Here is a tiny trained network, its code and every weight. The questions are about switching its units off for an input and a class, where a switched-off unit gives its printed mean instead of its output.

import numpy as np


def w(rows, s, z=0):
    codes = np.array(rows[::2]) - 128.0
    scale = np.full(codes.shape[1], s)
    scale[-1] = z or s
    return codes * scale


def norm(h):
    return h / np.sqrt((h * h).mean(-1, keepdims=True) + 1e-5)


def f(y):
    return np.maximum(y, 0)


def log_softmax(a):
    a = a - a.max(-1, keepdims=True)
    return a - np.log(np.exp(a).sum(-1, keepdims=True))


def net(x, mask):
    res = np.array(x, float).reshape(1, 4) / 4 @ E
    u = 0
    for l in range(3):
        y = f(norm(res) @ A[l][:, :-1].T + A[l][:, -1])
        res = res + np.where(mask[u : u + 11], y, B[l][:, -1]) @ B[l][:, :-1]
        u += 11
    return log_softmax(norm(res)[-1] @ U[:, :-1].T + U[:, -1])


A, B = {}, {}
E = w([
[193,62,247],'x0',
[222,11,43],'x1',
[126,128,129],'x2',
[216,254,170],'x3',
],0.0045)
A[0] = w([
[240,203,113,77],'0.n0',
[103,192,138,45],'0.n1',
[73,155,53,137],'0.n2',
[81,93,126,46],'0.n3',
[203,67,81,40],'0.n4',
[122,214,157,1],'0.n5',
[235,213,115,231],'0.n6',
[120,68,254,188],'0.n7',
[166,114,102,63],'0.n8',
[237,81,41,236],'0.n9',
[118,98,178,124],'0.n10',
],0.0094,0.0029)
B[0] = w([
[10,112,186,211],'0.n0',
[116,144,131,162],'0.n1',
[66,57,215,199],'0.n2',
[165,231,136,149],'0.n3',
[71,198,118,181],'0.n4',
[112,134,151,170],'0.n5',
[190,250,148,255],'0.n6',
[185,69,158,230],'0.n7',
[65,254,109,146],'0.n8',
[183,62,4,250],'0.n9',
[156,250,140,162],'0.n10',
],0.0041,0.006)
A[1] = w([
[168,204,111,225],'1.n0',
[69,168,79,222],'1.n1',
[176,118,84,3],'1.n2',
[91,130,171,212],'1.n3',
[10,119,99,243],'1.n4',
[91,149,94,33],'1.n5',
[142,133,189,92],'1.n6',
[73,164,80,252],'1.n7',
[151,157,51,144],'1.n8',
[138,70,205,2],'1.n9',
[145,125,99,63],'1.n10',
],0.012,0.0027)
B[1] = w([
[182,115,145,247],'1.n0',
[160,141,101,231],'1.n1',
[70,164,174,163],'1.n2',
[72,190,125,211],'1.n3',
[124,122,90,253],'1.n4',
[110,130,248,152],'1.n5',
[83,141,149,189],'1.n6',
[160,149,31,235],'1.n7',
[197,87,141,203],'1.n8',
[68,158,89,172],'1.n9',
[114,130,140,147],'1.n10',
],0.011,0.0057)
A[2] = w([
[75,145,191,147],'2.n0',
[117,137,69,77],'2.n1',
[203,102,172,135],'2.n2',
[201,201,134,148],'2.n3',
[102,169,68,140],'2.n4',
[1,151,98,4],'2.n5',
[206,59,114,208],'2.n6',
[120,192,12,127],'2.n7',
[153,88,62,175],'2.n8',
[166,124,211,64],'2.n9',
[57,74,118,39],'2.n10',
],0.012,0.004)
B[2] = w([
[49,153,107,178],'2.n0',
[159,192,110,167],'2.n1',
[115,123,176,181],'2.n2',
[184,97,128,229],'2.n3',
[143,204,77,200],'2.n4',
[2,124,108,185],'2.n5',
[76,57,207,220],'2.n6',
[213,89,133,255],'2.n7',
[25,122,169,210],'2.n8',
[103,99,174,162],'2.n9',
[142,141,187,142],'2.n10',
],0.0063,0.0078)
U = w([
[84,187,15,154],'0',
[5,164,129,118],'1',
[139,68,34,231],'2',
[68,45,177,85],'3',
[196,231,84,82],'4',
[114,186,213,252],'5',
[244,102,112,53],'6',
[190,92,217,18],'7',
],0.021,0.002)

Each question gives the input, the list of numbers given to net, and the class t.
The units are the neurons (one row each of A and B). Each row of codes is followed by its name. A weight is (code - 128) times the scale printed after its matrix; where a second scale follows, it is the last column's (A, B and U).
mask holds one flag per neuron, layer by layer. A switched-off neuron (its flag False) gives its mean, the last column of its row in B, instead of its output. The means were averaged over made-up inputs and are rounded, as every weight is.
A unit's drop is (log p(t) with every unit on - log p(t) with that unit switched off) / (log p(t) with every unit on - log p(t) with every unit switched off).
most important unit: the unit with the biggest drop
top k neurons: the k neurons with the biggest drops, biggest first
k most important neurons of layer l: the k neurons of layer l with the biggest drops, biggest first
drop when u is switched off: that unit's drop, to one decimal
input [8,-2,6,-1], class 1: top 2 neurons : [1.n9, 0.n6]
input [-2,-5,7,-1], class 0: most important unit : 0.n6
input [1,3,8,-3], class 3: top 2 neurons : [2.n6, 2.n8]
input [1,5,8,-5], class 3: top 3 neurons : [2.n6, 2.n8, 1.n7]
input [4,0,5,-8], class 1: top 2 neurons : [1.n9, 0.n9]
input [1,8,-8,-6], class 3: top 2 neurons : [2.n6, 2.n8]
input [3,-1,4,0], class 1: top 2 neurons : [1.n7, 0.n6]
input [-6,1,-5,-3], class 2: top 3 neurons : [0.n0, 2.n7, 1.n3]
input [-8,2,7,0], class 2: 2 most important neurons of layer 0 : [0.n2, 0.n6]
input [-8,5,1,0], class 2: 2 most important neurons of layer 2 : [2.n8, 2.n6]
input [2,-1,-5,0], class 1: 3 most important neurons of layer 0 : [0.n6, 0.n9, 0.n7]
input [-6,-1,-3,1], class 4: top 3 neurons : [0.n9, 0.n2, 0.n0]
input [5,-6,-1,-1], class 1: top 2 neurons : [0.n6, 1.n9]
input [-7,6,-3,1], class 6: most important unit : 1.n8
input [-3,6,8,6], class 6: drop when 1.n8 is switched off : 0.2
input [-8,-4,-3,3], class 4: drop when 0.n9 is switched off : 0.1
input [1,7,1,-2], class 3: drop when 0.n2 is switched off : -0.1
input [8,-8,1,-4], class 1: drop when 1.n2 is switched off : 0.0
input [-2,-8,-1,0], class 0: 2 most important neurons of layer 1 : [1.n3, 1.n8]
input [3,-1,8,-5], class 1: most important unit : 1.n7
input [2,5,-4,-8], class 3: top 3 neurons : [1.n7, 2.n6, 2.n8]
input [5,7,-8,1], class 7: 2 most important neurons of layer 2 : [2.n5, 2.n0]
